Here is a tiny trained network, its code and every weight. The questions are about switching its units off for an input and a class, where a switched-off unit gives its printed mean instead of its output.

import numpy as np


def w(rows, s, z=0):
    codes = np.array(rows[::2]) - 128.0
    scale = np.full(codes.shape[1], s)
    scale[-1] = z or s
    return codes * scale


def f(y):
    return y / 2 * (1 + np.tanh(0.7978845608 * (y + 0.044715 * y**3)))


def log_softmax(a):
    a = a - a.max(-1, keepdims=True)
    return a - np.log(np.exp(a).sum(-1, keepdims=True))


def net(x, mask):
    res = np.array(x, float).reshape(1, 5) / 4 @ E
    y = f(res @ A[0][:, :-1].T + A[0][:, -1])
    res = res + np.where(mask, y, B[0][:, -1]) @ B[0][:, :-1]
    return log_softmax(res[-1] @ U[:, :-1].T + U[:, -1])


A, B = {}, {}
E = w([
[114,83,1,102,62,135],'x0',
[94,97,171,101,50,9],'x1',
[23,100,172,107,93,206],'x2',
[90,35,110,226,211,95],'x3',
[41,240,73,168,162,79],'x4',
],0.004)
A[0] = w([
[104,69,119,180,165,110,85],'neuron 0',
[135,129,126,129,129,125,85],'neuron 1',
[149,144,107,137,157,186,68],'neuron 2',
[135,158,224,141,171,124,68],'neuron 3',
[106,103,158,109,83,46,102],'neuron 4',
[100,60,118,185,172,107,91],'neuron 5',
[135,159,226,140,173,124,70],'neuron 6',
[129,128,126,128,129,131,117],'neuron 7',
[128,128,129,127,130,129,113],'neuron 8',
[249,155,89,149,149,57,105],'neuron 9',
[108,81,119,171,157,114,85],'neuron 10',
[180,64,155,112,116,150,132],'neuron 11',
[128,132,140,129,134,127,93],'neuron 12',
[178,67,154,114,116,150,129],'neuron 13',
[33,109,165,118,105,194,5],'neuron 14',
[106,103,157,110,83,46,103],'neuron 15',
[156,149,98,141,169,213,67],'neuron 16',
[114,87,20,104,88,135,72],'neuron 17',
[34,109,164,117,106,192,3],'neuron 18',
[153,95,142,118,123,140,120],'neuron 19',
[149,101,139,120,123,138,120],'neuron 20',
[115,98,122,156,145,119,82],'neuron 21',
[59,206,94,148,148,98,110],'neuron 22',
[125,123,132,125,120,114,99],'neuron 23',
[123,133,124,130,129,125,143],'neuron 24',
[165,82,147,116,119,145,121],'neuron 25',
[156,149,98,140,169,212,67],'neuron 26',
[129,128,128,128,128,127,118],'neuron 27',
[158,207,138,72,71,152,78],'neuron 28',
[180,64,155,112,116,150,132],'neuron 29',
[128,128,129,128,128,128,115],'neuron 30',
[117,94,39,107,96,134,64],'neuron 31',
[68,197,98,146,147,101,113],'neuron 32',
[127,128,129,129,127,129,95],'neuron 33',
[115,144,121,135,133,121,135],'neuron 34',
[154,196,138,76,82,148,78],'neuron 35',
[116,114,143,118,103,86,84],'neuron 36',
[130,134,129,122,124,129,105],'neuron 37',
],0.011,0.00062)
B[0] = w([
[156,104,146,81,168,184,192],'neuron 0',
[126,126,124,125,127,124,124],'neuron 1',
[77,117,162,153,141,107,160],'neuron 2',
[211,123,144,186,72,120,210],'neuron 3',
[50,117,175,175,163,113,220],'neuron 4',
[162,100,151,72,176,195,210],'neuron 5',
[214,122,146,188,69,119,213],'neuron 6',
[127,127,130,129,127,127,127],'neuron 7',
[128,128,128,129,127,127,126],'neuron 8',
[124,84,26,56,139,2,248],'neuron 9',
[150,111,143,92,158,169,171],'neuron 10',
[96,192,97,118,98,166,197],'neuron 11',
[136,126,128,134,122,128,126],'neuron 12',
[97,188,99,119,100,164,191],'neuron 13',
[139,104,53,83,141,29,221],'neuron 14',
[50,117,176,175,163,112,220],'neuron 15',
[48,113,181,168,151,97,196],'neuron 16',
[225,131,166,198,73,112,232],'neuron 17',
[140,105,55,85,141,32,218],'neuron 18',
[115,156,114,124,116,143,145],'neuron 19',
[117,150,117,125,118,140,139],'neuron 20',
[142,118,136,106,146,151,143],'neuron 21',
[82,214,89,112,75,191,253],'neuron 22',
[117,126,133,134,133,127,130],'neuron 23',
[127,132,127,127,124,132,131],'neuron 24',
[107,169,107,122,109,152,164],'neuron 25',
[48,112,181,168,151,98,195],'neuron 26',
[127,128,127,128,128,128,127],'neuron 27',
[167,83,152,76,194,208,233],'neuron 28',
[95,193,97,118,98,166,197],'neuron 29',
[128,128,127,128,128,128,127],'neuron 30',
[203,131,156,180,87,115,202],'neuron 31',
[91,199,97,114,84,180,231],'neuron 32',
[129,128,127,128,129,127,125],'neuron 33',
[122,140,123,124,119,139,138],'neuron 34',
[160,91,147,87,183,191,210],'neuron 35',
[93,123,150,151,144,121,156],'neuron 36',
[130,124,129,126,133,132,127],'neuron 37',
],0.028,0.003)
U = w([
[69,252,65,102,55,210,206],'0',
[143,64,26,62,150,2,3],'1',
[184,59,186,59,223,245,129],'2',
[243,118,184,239,39,111,180],'3',
[1,104,220,209,182,91,117],'4',
],0.0061,0.0003)

Each question gives the input, the list of numbers given to net, and the class t.
The units are the neurons (one row each of A and B). Each row of codes is followed by its name. A weight is (code - 128) times the scale printed after its matrix; where a second scale follows, it is the last column's (A, B and U).
mask holds one flag per neuron, in row order. A switched-off neuron (its flag False) gives its mean, the last column of its row in B, instead of its output. The means were averaged over made-up inputs and are rounded, as every weight is.
A unit's drop is (log p(t) with every unit on - log p(t) with that unit switched off) / (log p(t) with every unit on - log p(t) with every unit switched off).
The circuit of an input: a set's keep is (log p(t) with only the set's units on - log p(t) with every unit switched off) / (log p(t) with every unit on - log p(t) with every unit switched off). Starting from the 12 units with the biggest drops (on a tie, the unit counted first), units are removed one at a time, each time the one whose removal leaves the highest keep (on an exact tie, the one counted first), for as long as the keep stays at least 0.8.
circuit, biggest first: the units of the circuit, biggest drop first
top k neurons: the k neurons with the biggest drops, biggest first
drop when u is switched off: that unit's drop, to one decimal
input [-7,-1,-2,2,4], class 3: circuit, biggest first -> [neuron 6]
input [-8,3,5,-1,-4], class 3: top 2 neurons -> [neuron 6; neuron 3]
input [6,0,4,-2,-3], class 3: top 3 neurons -> [neuron 17; neuron 9; neuron 31]
input [-8,1,-8,-8,-8], class 0: top 4 neurons -> [neuron 29; neuron 11; neuron 13; neuron 25]
input [7,-1,-4,-6,3], class 3: top 4 neurons -> [neuron 17; neuron 31; neuron 5; neuron 0]
input [-7,2,-4,8,-4], class 2: top 2 neurons -> [neuron 5; neuron 0]
input [1,-7,-1,-8,4], class 2: top 2 neurons -> [neuron 28; neuron 35]
input [-6,3,-3,-4,-1], class 3: top 3 neurons -> [neuron 6; neuron 3; neuron 5]
input [8,-7,-7,-4,0], class 3: top 4 neurons -> [neuron 17; neuron 31; neuron 14; neuron 18]
input [-4,5,-3,6,7], class 0: top 4 neurons -> [neuron 22; neuron 32; neuron 28; neuron 35]
input [8,4,2,7,0], class 3: top 4 neurons -> [neuron 17; neuron 31; neuron 28; neuron 35]
input [-2,0,-3,8,-6], class 2: top 3 neurons -> [neuron 5; neuron 0; neuron 22]
input [4,2,6,-8,-3], class 2: top 3 neurons -> [neuron 28; neuron 35; neuron 9]
input [7,-7,-5,4,-4], class 3: circuit, biggest first -> [neuron 17]
input [6,-6,1,-8,-5], class 2: drop when neuron 28 is switched off -> 1.2
input [5,-5,-2,2,-6], class 0: drop when neuron 11 is switched off -> 0.3
input [5,-2,0,7,-5], class 2: drop when neuron 32 is switched off -> 0.1
